Below is a small trained network, with its code and all its weights. Each question gives an input and a target symbol and asks what happens when units are switched off, that is, made to give their printed mean instead of their output.

import numpy as np


def w(rows, s, z=0):
    codes = np.array(rows[::2]) - 128.0
    scale = np.full(codes.shape[1], s)
    scale[-1] = z or s
    return codes * scale


def norm(h):
    return h / np.sqrt((h * h).mean(-1, keepdims=True) + 1e-5)


def softmax(a):
    e = np.exp(a - a.max(-1, keepdims=True))
    return e / e.sum(-1, keepdims=True)


def log_softmax(a):
    a = a - a.max(-1, keepdims=True)
    return a - np.log(np.exp(a).sum(-1, keepdims=True))


def net(x, mask):
    ids = ['βγεζψω'.index(c) for c in x.split()]
    T = len(ids)
    res = E[ids] + P[:T]
    u = 0
    for l in range(3):
        r = norm(res)
        for j in range(3):
            rows = slice(2 * j, 2 * j + 2)
            q, k, v = (r @ M[l][rows].T for M in (Q, K, V))
            z = softmax(np.where(np.tri(T) > 0, q @ k.T / 2**0.5, -1e9)) @ v
            o = O[l][rows]
            res = res + np.where(mask[u + j], z, o[:, -1]) @ o[:, :-1]
        u += 3
    return log_softmax(norm(res)[-1] @ U[:, :-1].T + U[:, -1])


Q, K, V, O = {}, {}, {}, {}
E = w([
[115,163,213,53,149,135,126,129,167,63,148],'β',
[189,141,103,112,98,159,83,53,105,82,122],'γ',
[198,113,160,142,170,168,93,254,26,228,110],'ε',
[89,194,91,96,108,117,80,172,195,127,67],'ζ',
[163,195,185,142,124,130,97,74,121,69,90],'ψ',
[204,154,130,145,182,141,191,142,194,71,76],'ω',
],0.0075)
P = w([
[113,96,115,170,134,111,99,104,177,110,196],'0',
[166,110,67,102,246,77,103,45,177,186,67],'1',
[169,186,117,77,161,130,135,101,164,190,171],'2',
[94,21,183,153,132,188,72,139,158,80,92],'3',
[121,70,113,71,171,74,96,111,58,78,46],'4',
[174,189,129,97,81,172,123,151,144,120,199],'5',
[139,52,151,159,29,157,97,182,155,59,110],'6',
[155,172,90,72,114,90,146,97,36,101,57],'7',
[186,255,101,117,56,163,172,133,95,139,121],'8',
],0.0065)
Q[0] = w([
[165,254,115,124,98,162,155,138,145,143,154],'L0H1',
[129,187,83,43,175,26,165,98,62,139,92],'L0H1',
[179,118,128,131,152,139,171,124,149,101,112],'L0H2',
[103,107,168,125,125,132,151,124,73,125,180],'L0H2',
[115,60,172,213,87,189,84,157,175,123,162],'L0H3',
[172,209,132,125,99,180,131,154,151,136,172],'L0H3',
],0.009)
K[0] = w([
[133,81,173,183,1,168,126,170,167,106,116],'L0H1',
[159,206,132,159,96,205,132,157,163,170,217],'L0H1',
[192,103,137,145,178,150,183,146,122,98,134],'L0H2',
[127,120,164,118,116,104,157,70,137,86,172],'L0H2',
[95,38,115,85,194,1,118,98,81,100,51],'L0H3',
[124,44,156,170,42,138,126,170,137,81,105],'L0H3',
],0.0077)
V[0] = w([
[176,77,80,89,167,179,246,126,123,121,173],'L0H1',
[154,73,143,69,101,137,81,69,106,123,206],'L0H1',
[118,104,135,40,132,134,118,65,230,69,136],'L0H2',
[204,102,136,170,163,154,66,203,76,159,140],'L0H2',
[144,98,3,159,126,167,99,88,111,113,80],'L0H3',
[98,43,61,24,137,120,126,178,149,138,187],'L0H3',
],0.0054)
O[0] = w([
[185,210,173,195,107,97,57,150,174,171,99,46],'L0H1',
[34,192,177,195,115,171,154,131,102,162,84,134],'L0H1',
[147,187,78,194,130,102,219,121,140,93,50,253],'L0H2',
[79,167,203,107,107,160,82,114,101,55,148,181],'L0H2',
[121,179,127,144,164,3,159,164,61,109,152,167],'L0H3',
[114,184,65,198,217,200,69,153,118,70,125,78],'L0H3',
],0.0058,0.0038)
Q[1] = w([
[147,128,190,99,106,158,70,144,2,122,157],'L1H1',
[106,115,60,168,152,85,173,101,190,169,119],'L1H1',
[150,224,109,27,178,135,142,38,101,203,84],'L1H2',
[90,56,148,140,219,99,66,88,125,133,30],'L1H2',
[126,117,106,149,160,108,145,105,170,152,135],'L1H3',
[117,131,147,107,132,122,109,117,120,114,145],'L1H3',
],0.0096)
K[1] = w([
[144,127,144,133,121,163,104,160,58,173,159],'L1H1',
[115,134,107,158,90,107,129,90,163,94,139],'L1H1',
[137,161,104,176,73,151,172,162,153,128,248],'L1H2',
[137,191,103,73,163,139,141,94,126,178,154],'L1H2',
[123,142,125,115,130,125,129,114,142,114,124],'L1H3',
[134,136,126,115,122,134,141,142,122,120,105],'L1H3',
],0.016)
V[1] = w([
[118,205,100,87,113,105,148,50,197,64,115],'L1H1',
[108,167,143,104,75,139,130,146,139,79,170],'L1H1',
[127,139,87,79,150,130,96,138,86,210,69],'L1H2',
[164,95,167,123,171,140,116,136,67,141,87],'L1H2',
[92,185,89,130,118,82,148,1,237,61,143],'L1H3',
[182,137,153,72,127,167,105,198,24,138,71],'L1H3',
],0.0063)
O[1] = w([
[131,105,90,158,135,76,217,141,117,121,10,101],'L1H1',
[127,106,106,156,188,120,111,100,139,115,82,65],'L1H1',
[134,189,101,64,142,155,164,96,108,172,177,62],'L1H2',
[125,164,145,103,150,106,132,58,141,192,92,104],'L1H2',
[78,99,184,109,173,105,37,86,181,115,248,252],'L1H3',
[140,119,120,152,124,103,221,159,142,91,1,156],'L1H3',
],0.0072,0.0033)
Q[2] = w([
[71,7,77,254,131,129,165,116,138,248,170],'L2H1',
[106,148,195,75,127,203,91,143,134,106,151],'L2H1',
[75,77,181,112,193,85,85,113,135,185,213],'L2H2',
[158,123,41,171,68,110,178,96,136,118,112],'L2H2',
[137,167,200,63,185,185,116,248,127,132,86],'L2H3',
[120,102,81,160,105,89,226,192,144,84,53],'L2H3',
],0.0073)
K[2] = w([
[11,141,120,131,119,49,98,8,238,31,175],'L2H1',
[148,126,172,103,145,186,97,168,72,212,151],'L2H1',
[51,143,130,126,155,60,123,44,254,62,162],'L2H2',
[192,202,144,83,119,146,167,98,121,173,145],'L2H2',
[165,158,174,87,104,199,95,187,61,203,157],'L2H3',
[215,196,100,72,88,149,217,185,126,142,64],'L2H3',
],0.007)
V[2] = w([
[130,113,145,102,94,152,81,150,66,162,201],'L2H1',
[143,143,10,151,121,71,229,65,156,110,2],'L2H1',
[89,113,76,172,157,83,165,68,171,87,64],'L2H2',
[115,95,200,134,101,176,49,189,71,154,250],'L2H2',
[96,119,151,135,127,103,97,49,130,86,167],'L2H3',
[124,162,33,169,150,91,187,5,160,150,39],'L2H3',
],0.0061)
O[2] = w([
[69,129,207,117,132,139,128,126,156,58,77,172],'L2H1',
[154,129,1,204,246,42,120,110,138,217,212,1],'L2H1',
[136,152,169,83,86,227,88,131,125,117,100,140],'L2H2',
[182,159,11,186,175,34,188,164,64,210,105,162],'L2H2',
[170,113,98,129,104,115,186,150,102,189,118,165],'L2H3',
[119,182,178,137,95,105,180,219,42,59,19,66],'L2H3',
],0.0065,0.007)
U = w([
[92,129,173,134,131,254,51,109,158,101,112,154],'β',
[104,62,132,84,51,89,229,98,162,120,79,51],'γ',
[92,187,136,203,138,106,169,196,65,138,117,253],'ε',
[236,133,141,139,95,63,41,167,184,123,148,42],'ζ',
[137,189,89,114,147,162,155,39,149,214,138,119],'ψ',
[117,95,45,86,186,147,114,158,86,46,201,131],'ω',
],0.0051,0.0028)

Each question gives the input, a string of symbols that net reads in full, and the target symbol t.
The units are the heads (2 rows each of Q, K, V and O). Each row of codes is followed by its name. A weight is (code - 128) times the scale printed after its matrix; where a second scale follows, it is the last column's (O and U).
mask holds one flag per head, layer by layer. A switched-off head (its flag False) gives its mean, the last column of its rows in O, instead of its output. The means were averaged over made-up inputs and are rounded, as every weight is.
A unit's drop is (log p(t) with every unit on - log p(t) with that unit switched off) / (log p(t) with every unit on - log p(t) with every unit switched off).
The circuit of an input: a set's keep is (log p(t) with only the set's units on - log p(t) with every unit switched off) / (log p(t) with every unit on - log p(t) with every unit switched off). Starting from all 9 units, units are removed one at a time, each time the one whose removal leaves the highest keep (on an exact tie, the one counted first), for as long as the keep stays at least 0.8.
circuit, biggest first: the units of the circuit, biggest drop first
unit that matters most: the unit with the biggest drop
heads that matter: for each layer, one digit per head in row order, 1 if its drop is at least 0.15 and else 0, layers parted by /
drop when u is switched off: that unit's drop, to one decimal
input ω β ζ ω ζ, target ω: unit that matters most -> L2H1
input ω ε ε ζ ψ γ ζ β, target ε: circuit, biggest first -> (L2H2 L0H1 L0H2)
input β ω γ ω γ ω ζ β β, target ω: heads that matter -> 100 / 100 / 110
input ψ ω γ ψ ε ε ω, target ψ: heads that matter -> 010 / 111 / 011
input ζ ε ζ ζ ζ, target ε: circuit, biggest first -> (L1H1 L2H3)
input ζ γ ε ψ ε, target ψ: circuit, biggest first -> (L1H3 L1H2 L1H1 L2H1)
input ψ γ β, target γ: circuit, biggest first -> (L2H3 L0H3 L1H3 L1H1)
input ε ε ω β ω ω γ, target ζ: heads that matter -> 100 / 101 / 010
input ψ β ζ γ ω ζ ψ β, target ω: circuit, biggest first -> (L2H1 L1H2)
input ζ ψ ζ ψ, target γ: circuit, biggest first -> (L1H3 L2H3 L0H3 L1H1)
input ζ ε ψ γ β ε, target ε: heads that matter -> 101 / 001 / 010
input ζ γ ζ ω, target ε: heads that matter -> 101 / 100 / 101
input ε ε β β, target ψ: heads that matter -> 000 / 111 / 011
input ε ζ β ψ ψ ζ, target γ: unit that matters most -> L0H2
input ε ζ ω, target β: heads that matter -> 010 / 100 / 100
input ψ ψ ω ζ ψ ω γ ζ ψ, target ε: circuit, biggest first -> (L2H3 L2H1 L0H1)
input ζ ω ψ ψ ζ ω γ, target ω: heads that matter -> 101 / 100 / 110
input ε ε ζ γ, target ψ: heads that matter -> 000 / 111 / 011
input ε ω ζ ε ω β ψ, target ζ: heads that matter -> 110 / 101 / 011
input β γ ζ β, target ε: heads that matter -> 111 / 100 / 101
input ω ω ζ β, target ζ: unit that matters most -> L0H1
input γ β ω ω ε ω ω ζ ω, target ε: heads that matter -> 000 / 100 / 001
input ω γ ψ ζ β ε ε β γ, target ψ: heads that matter -> 010 / 111 / 011
input ζ β ω ε ε ω, target ψ: drop when L0H2 is switched off -> 0.5
input ε ζ γ ε, target ω: drop when L1H1 is switched off -> 0.5
input β ψ ε ζ ζ ω ε ψ ψ, target ψ: drop when L2H1 is switched off -> 0.2
input ζ ε ψ ε ζ ψ, target ψ: drop when L1H1 is switched off -> 0.8
